-.23  .45  .26  .43 -.16
 .18  .07  .24  .10  .05
-.21  .43  .24  .42 -.17
-.30  .62  .34  .60 -.22
-.33  .77  .41  .73 -.23
 .26 -.20 -.28 -.23  .34
-.05  .00 -.06 -.01 -.03
 .33 -.10 -.36 -.15  .38
-.16  .52  .26  .49 -.09
->
-.16  .52  .26  .49 -.09
-.23  .45  .26  .43 -.16
 .18  .07  .24  .10  .05
-.21  .43  .24  .42 -.17
-.30  .62  .34  .60 -.22
-.33  .77  .41  .73 -.23
 .26 -.20 -.28 -.23  .34
-.05  .00 -.06 -.01 -.03
 .33 -.10 -.36 -.15  .38

 .73  .77  .76  .75 -.04  .75  .75
 .03  .74  .81  .03 -.07  .77  .67
 .75  .70  .76  .00 -.02  .01  .67
 .74  .70  .73  .72  .01  .73  .70
 .72  .75  .72  .73  .00  .72  .76
->
 .72  .75  .72  .73  .00  .72  .76
 .73  .77  .76  .75 -.04  .75  .75
 .03  .74  .81  .03 -.07  .77  .67
 .75  .70  .76  .00 -.02  .01  .67
 .74  .70  .73  .72  .01  .73  .70

 .01  .09  .12  .17 -.20  .65  .25  .41 -.04  .11  .26 -.37 -.24 -.13  .22  .07
-.01 -.11  .21 -.13  .01  .40  .18  .28 -.04  .69  .38  .04  .23 -.60  .23  .08
 .00  .00  .25  .01 -.10  .54  .22  .41 -.11  .49  .37 -.15  .02 -.45  .28  .11
->
 .00  .00  .25  .01 -.10  .54  .22  .41 -.11  .49  .37 -.15  .02 -.45  .28  .11
 .01  .09  .12  .17 -.20  .65  .25  .41 -.04  .11  .26 -.37 -.24 -.13  .22  .07
-.01 -.11  .21 -.13  .01  .40  .18  .28 -.04  .69  .38  .04  .23 -.60  .23  .08

 .54 -.04
-.67 -.13
 .30  .67
-.20 -.10
-.24  .25
->
-.24  .25
 .54 -.04
-.67 -.13
 .30  .67
-.20 -.10

-.23  .45
-.22  .58
-.16  .34
-.63 -.42
-.16  .30
 .58  .51
->
 .58  .51
-.23  .45
-.22  .58
-.16  .34
-.63 -.42
-.16  .30

-.42  .06 -.19 -.43  .41 -.16 -.54  .84  .00 -.36  .35  .29 -.09
 .35 -.08  .16  .17 -.07 -.05  .02 -.32 -.44 -.27 -.14  .16  .01
->
 .35 -.08  .16  .17 -.07 -.05  .02 -.32 -.44 -.27 -.14  .16  .01
-.42  .06 -.19 -.43  .41 -.16 -.54  .84  .00 -.36  .35  .29 -.09
